Here is a tiny trained network, its code and every weight. The questions are about switching its units off for an input and a class, where a switched-off unit gives its printed mean instead of its output.

import numpy as np


def w(rows, s, z=0):
    codes = np.array(rows[::2]) - 128.0
    scale = np.full(codes.shape[1], s)
    scale[-1] = z or s
    return codes * scale


def f(y):
    return np.maximum(y, 0)


def log_softmax(a):
    a = a - a.max(-1, keepdims=True)
    return a - np.log(np.exp(a).sum(-1, keepdims=True))


def net(x, mask):
    res = np.array(x, float).reshape(1, 8) / 4 @ E
    y = f(res @ A[0][:, :-1].T + A[0][:, -1])
    res = res + np.where(mask, y, B[0][:, -1]) @ B[0][:, :-1]
    return log_softmax(res[-1] @ U[:, :-1].T + U[:, -1])


A, B = {}, {}
E = w([
[130,38,159,32,140,106,168,189],'x0',
[145,151,170,117,124,30,231,79],'x1',
[56,167,163,102,104,126,145,174],'x2',
[174,213,193,56,111,163,121,81],'x3',
[52,147,26,68,161,119,101,141],'x4',
[100,101,42,83,26,174,159,142],'x5',
[84,123,160,86,96,255,165,164],'x6',
[195,99,164,129,185,173,159,66],'x7',
],0.0087)
A[0] = w([
[112,110,195,136,122,137,181,179,150],'N1',
[51,182,29,35,108,114,126,152,121],'N2',
[146,2,75,88,144,167,118,78,229],'N3',
[95,19,127,154,53,148,80,200,69],'N4',
[90,157,167,126,142,134,83,78,1],'N5',
[114,163,158,214,35,228,166,127,170],'N6',
[62,104,93,152,164,178,15,229,191],'N7',
[142,41,49,204,201,143,149,156,188],'N8',
[186,146,99,50,113,184,229,123,125],'N9',
[37,143,88,149,162,197,26,170,175],'N10',
[94,83,172,211,134,178,125,140,71],'N11',
[42,139,82,171,191,204,80,158,50],'N12',
[96,80,180,215,124,39,193,225,177],'N13',
[53,165,85,100,30,190,142,78,176],'N14',
[140,118,233,52,144,176,177,162,106],'N15',
[65,220,153,136,26,190,103,120,227],'N16',
],0.0094,0.0055)
B[0] = w([
[106,167,141,75,90,188,148,147,171],'N1',
[62,81,47,158,106,196,108,178,232],'N2',
[93,185,69,147,150,122,170,198,208],'N3',
[110,209,151,230,173,156,164,164,198],'N4',
[77,154,124,183,179,144,189,129,141],'N5',
[68,167,142,213,161,130,72,114,209],'N6',
[170,203,69,156,190,150,195,182,254],'N7',
[93,189,45,63,119,147,103,161,215],'N8',
[49,109,123,121,179,188,109,212,188],'N9',
[162,160,119,182,218,139,184,200,242],'N10',
[91,112,76,184,127,161,124,94,157],'N11',
[132,137,65,176,121,151,221,189,199],'N12',
[81,171,146,76,81,254,126,205,207],'N13',
[87,160,102,180,118,181,128,188,223],'N14',
[71,65,99,38,21,198,76,201,198],'N15',
[64,80,140,213,96,164,82,163,231],'N16',
],0.01,0.014)
U = w([
[203,203,141,176,228,156,177,135,136],'0',
[76,31,178,112,58,90,254,41,1],'1',
[66,83,10,75,117,179,93,181,189],'2',
[155,112,193,27,53,186,182,164,103],'3',
[119,101,223,83,160,171,131,133,142],'4',
[113,166,100,113,133,99,96,77,14],'5',
[83,185,166,209,130,145,89,73,195],'6',
],0.0084,0.0078)

Each question gives the input, the list of numbers given to net, and the class t.
The units are the neurons (one row each of A and B). Each row of codes is followed by its name. A weight is (code - 128) times the scale printed after its matrix; where a second scale follows, it is the last column's (A, B and U).
mask holds one flag per neuron, in row order. A switched-off neuron (its flag False) gives its mean, the last column of its row in B, instead of its output. The means were averaged over made-up inputs and are rounded, as every weight is.
A unit's drop is (log p(t) with every unit on - log p(t) with that unit switched off) / (log p(t) with every unit on - log p(t) with every unit switched off).
The circuit of an input: a set's keep is (log p(t) with only the set's units on - log p(t) with every unit switched off) / (log p(t) with every unit on - log p(t) with every unit switched off). Starting from the 12 units with the biggest drops (on a tie, the unit counted first), units are removed one at a time, each time the one whose removal leaves the highest keep (on an exact tie, the one counted first), for as long as the keep stays at least 0.8.
units of the circuit, in order: the units of the circuit, biggest drop first
unit that matters most: the unit with the biggest drop
top k neurons: the k neurons with the biggest drops, biggest first
drop of u: that unit's drop, to one decimal
input [-3,-6,4,-8,3,2,-3,-2], class 0: units of the circuit, in order -> [N10 N7]
input [6,-4,-6,-2,-4,7,1,-4], class 0: units of the circuit, in order -> [N4 N15]
input [0,-1,-4,6,-5,-5,-6,5], class 6: units of the circuit, in order -> [N7]
input [-2,-1,3,-4,1,-3,8,-1], class 0: units of the circuit, in order -> [N10 N7 N2]
input [-7,-4,2,-1,-7,2,7,-5], class 6: top 2 neurons -> [N16 N6]
input [1,-8,-4,-7,2,8,-8,-7], class 0: top 4 neurons -> [N4 N7 N10 N15]
input [-4,-6,-6,5,-1,1,-5,0], class 0: top 2 neurons -> [N15 N2]
input [-2,-5,1,8,-4,-5,4,-4], class 6: top 2 neurons -> [N6 N2]
input [-6,-2,0,-7,2,-8,-3,4], class 0: top 3 neurons -> [N15 N2 N16]
input [-8,5,6,-3,-5,-6,-3,6], class 6: top 2 neurons -> [N7 N10]
input [0,-7,-4,-8,8,-3,0,7], class 0: drop of N7 -> 0.1
input [-5,8,3,0,-5,0,-5,-4], class 6: drop of N14 -> -0.1
input [-7,-5,6,5,-2,0,-2,0], class 6: drop of N16 -> 0.3
input [4,7,8,-1,0,-8,-8,-8], class 3: unit that matters most -> N13
input [-8,-5,-2,-3,-2,8,-6,0], class 0: drop of N15 -> 0.3
